Here is a tiny trained network, its code and every weight. The questions are about switching its units off for an input and a class, where a switched-off unit gives its printed mean instead of its output.

import numpy as np


def w(rows, s, z=0):
    codes = np.array(rows[::2]) - 128.0
    scale = np.full(codes.shape[1], s)
    scale[-1] = z or s
    return codes * scale


def f(y):
    return y / 2 * (1 + np.tanh(0.7978845608 * (y + 0.044715 * y**3)))


def log_softmax(a):
    a = a - a.max(-1, keepdims=True)
    return a - np.log(np.exp(a).sum(-1, keepdims=True))


def net(x, mask):
    res = np.array(x, float).reshape(1, 6) / 4 @ E
    y = f(res @ A[0][:, :-1].T + A[0][:, -1])
    res = res + np.where(mask, y, B[0][:, -1]) @ B[0][:, :-1]
    return log_softmax(res[-1] @ U[:, :-1].T + U[:, -1])


A, B = {}, {}
E = w([
[57,124,59,102,77,127,47,247,130,129,182,55],'x0',
[106,147,66,255,130,207,103,194,121,16,117,136],'x1',
[143,195,184,118,184,114,98,80,233,97,179,86],'x2',
[245,225,50,166,154,107,76,74,95,161,134,100],'x3',
[100,169,90,56,148,222,105,96,141,96,137,199],'x4',
[125,167,134,79,206,181,189,157,68,140,71,163],'x5',
],0.0091)
A[0] = w([
[101,125,89,201,170,239,136,130,91,75,83,178,135],'neuron 1',
[134,137,140,97,158,150,138,187,143,119,78,127,34],'neuron 2',
[79,101,147,95,141,130,175,207,97,132,80,134,247],'neuron 3',
[73,196,119,59,137,181,90,94,158,57,119,175,104],'neuron 4',
[149,149,89,152,161,151,176,132,100,139,46,105,121],'neuron 5',
[70,128,110,42,122,151,135,166,117,151,198,110,142],'neuron 6',
[91,137,121,170,112,135,61,122,179,62,226,74,144],'neuron 7',
[180,165,151,183,138,111,116,122,93,118,80,104,240],'neuron 8',
[147,132,139,154,183,85,104,116,254,67,137,141,221],'neuron 9',
[142,49,121,182,136,56,145,116,56,156,148,75,209],'neuron 10',
[158,149,208,189,134,145,117,72,239,104,169,97,154],'neuron 11',
[179,94,105,188,100,72,42,108,157,134,111,76,115],'neuron 12',
[169,76,165,78,61,150,151,53,137,175,110,143,113],'neuron 13',
[172,133,105,159,60,148,71,142,145,123,143,144,120],'neuron 14',
[145,127,165,70,136,137,86,190,133,185,173,87,82],'neuron 15',
[89,148,100,205,126,223,136,152,109,29,110,230,191],'neuron 16',
[99,68,116,88,58,113,189,158,50,164,107,167,174],'neuron 17',
[111,118,143,45,173,161,127,125,79,87,55,163,55],'neuron 18',
[70,45,127,185,50,156,36,236,189,88,165,124,252],'neuron 19',
[158,81,161,117,147,26,160,108,154,186,139,87,233],'neuron 20',
[134,143,103,119,51,128,89,105,83,140,157,90,61],'neuron 21',
[121,105,92,136,94,144,191,172,82,154,81,127,189],'neuron 22',
[182,219,115,74,130,85,123,69,167,113,116,149,228],'neuron 23',
[170,156,216,191,66,89,161,129,144,148,103,113,175],'neuron 24',
[121,138,138,146,108,158,148,182,108,117,59,132,175],'neuron 25',
[101,23,191,86,56,99,160,101,134,154,100,205,189],'neuron 26',
[49,105,115,141,80,104,123,181,107,24,147,100,253],'neuron 27',
[154,109,131,201,87,160,205,50,45,98,31,111,164],'neuron 28',
[82,74,117,115,188,112,154,212,91,124,101,137,177],'neuron 29',
[114,102,183,122,104,55,157,128,117,143,107,109,153],'neuron 30',
[42,136,119,139,71,125,72,98,109,103,159,136,129],'neuron 31',
],0.0085,0.0025)
B[0] = w([
[99,112,77,168,72,220,51,87,122,156,44,155,194],'neuron 1',
[94,116,69,167,123,124,78,77,97,104,121,133,137],'neuron 2',
[36,129,118,111,84,147,121,70,63,17,180,215,184],'neuron 3',
[137,155,74,66,121,117,168,78,141,136,176,98,173],'neuron 4',
[91,111,196,175,132,182,102,135,106,89,96,155,155],'neuron 5',
[168,125,169,154,129,69,179,177,75,106,169,182,172],'neuron 6',
[195,52,211,104,89,48,193,216,178,168,125,126,208],'neuron 7',
[124,140,144,120,145,131,176,99,108,143,128,201,163],'neuron 8',
[185,131,170,102,183,87,194,168,130,172,174,21,185],'neuron 9',
[110,160,90,68,109,99,141,110,135,83,151,141,182],'neuron 10',
[172,184,202,100,237,98,192,161,102,108,234,111,193],'neuron 11',
[124,172,103,145,107,58,78,185,118,168,148,172,188],'neuron 12',
[162,147,163,136,206,188,186,179,178,172,129,108,168],'neuron 13',
[182,135,119,121,148,150,109,210,159,144,88,148,164],'neuron 14',
[150,136,117,139,116,98,81,142,104,86,94,188,164],'neuron 15',
[119,123,55,181,70,161,66,156,166,158,56,139,213],'neuron 16',
[102,163,115,54,163,142,178,76,81,74,157,106,189],'neuron 17',
[156,143,121,202,100,164,99,187,121,196,123,153,161],'neuron 18',
[115,11,92,61,39,89,93,117,144,78,161,99,252],'neuron 19',
[64,200,69,99,155,159,115,69,164,130,148,91,193],'neuron 20',
[157,146,126,156,104,69,103,170,107,182,115,151,156],'neuron 21',
[100,116,151,78,125,104,151,113,119,94,150,134,172],'neuron 22',
[149,163,174,160,229,147,154,147,99,141,160,171,186],'neuron 23',
[104,183,134,119,109,84,193,125,122,125,166,133,168],'neuron 24',
[129,116,79,147,78,129,106,90,73,84,156,202,160],'neuron 25',
[126,134,158,110,217,213,255,7,113,101,177,110,194],'neuron 26',
[140,18,73,137,33,135,116,142,100,123,127,165,209],'neuron 27',
[98,108,181,197,184,183,134,142,82,86,120,239,182],'neuron 28',
[59,149,95,103,73,59,117,60,66,72,175,119,176],'neuron 29',
[73,143,104,85,128,163,168,89,130,125,108,92,166],'neuron 30',
[180,51,135,111,74,115,148,184,117,180,143,99,165],'neuron 31',
],0.0067,0.018)
U = w([
[183,174,188,224,202,84,103,190,123,172,137,191,138],'0',
[142,151,162,72,200,99,202,105,138,108,205,97,177],'1',
[116,238,50,149,108,147,15,122,177,192,80,108,134],'2',
[136,68,166,135,145,120,66,94,159,128,58,66,1],'3',
[67,76,95,148,62,98,76,111,77,58,127,217,195],'4',
[176,2,102,111,49,82,81,193,200,136,148,88,105],'5',
[171,72,130,179,177,254,159,120,157,154,94,153,149],'6',
[138,65,87,208,185,109,76,141,168,164,94,61,44],'7',
],0.0079,0.0027)

Each question gives the input, the list of numbers given to net, and the class t.
The units are the neurons (one row each of A and B). Each row of codes is followed by its name. A weight is (code - 128) times the scale printed after its matrix; where a second scale follows, it is the last column's (A, B and U).
mask holds one flag per neuron, in row order. A switched-off neuron (its flag False) gives its mean, the last column of its row in B, instead of its output. The means were averaged over made-up inputs and are rounded, as every weight is.
A unit's drop is (log p(t) with every unit on - log p(t) with that unit switched off) / (log p(t) with every unit on - log p(t) with every unit switched off).
The circuit of an input: a set's keep is (log p(t) with only the set's units on - log p(t) with every unit switched off) / (log p(t) with every unit on - log p(t) with every unit switched off). Starting from the 12 units with the biggest drops (on a tie, the unit counted first), units are removed one at a time, each time the one whose removal leaves the highest keep (on an exact tie, the one counted first), for as long as the keep stays at least 0.8.
units of the circuit, in order: the units of the circuit, biggest drop first
k most important neurons: the k neurons with the biggest drops, biggest first
drop of u: that unit's drop, to one decimal
input [4,-8,4,2,0,5], class 0: units of the circuit, in order : neuron 19; neuron 26; neuron 17
input [6,-6,-7,-3,-8,3], class 4: units of the circuit, in order : neuron 3
input [-6,8,0,1,-8,0], class 0: 4 most important neurons : neuron 19; neuron 3; neuron 11; neuron 29
input [8,-6,2,2,5,0], class 5: 3 most important neurons : neuron 11; neuron 26; neuron 28
input [1,-3,-3,-5,7,-2], class 1: 2 most important neurons : neuron 26; neuron 1
input [-3,-1,-4,5,-5,1], class 0: 3 most important neurons : neuron 19; neuron 28; neuron 26
input [7,-5,-4,1,-8,-4], class 4: units of the circuit, in order : neuron 9; neuron 10
input [-2,3,-6,5,5,1], class 6: units of the circuit, in order : neuron 19; neuron 29
input [1,3,-5,-4,-1,-6], class 5: 2 most important neurons : neuron 19; neuron 31
input [2,-4,-8,-6,-5,-2], class 1: 2 most important neurons : neuron 26; neuron 17
input [3,-6,-2,-8,4,6], class 1: 2 most important neurons : neuron 26; neuron 17
input [1,-1,5,5,2,-2], class 0: 3 most important neurons : neuron 19; neuron 26; neuron 17
input [2,-6,1,7,-7,-3], class 2: 3 most important neurons : neuron 20; neuron 12; neuron 26
input [3,-8,-3,-7,3,-2], class 1: units of the circuit, in order : neuron 26
input [7,6,-8,2,1,-2], class 5: 2 most important neurons : neuron 19; neuron 31
input [2,7,0,2,8,4], class 2: drop of neuron 16 : 0.2
input [4,1,1,8,5,-2], class 0: drop of neuron 23 : 0.1
input [3,-8,-3,5,5,-5], class 0: drop of neuron 19 : 0.1
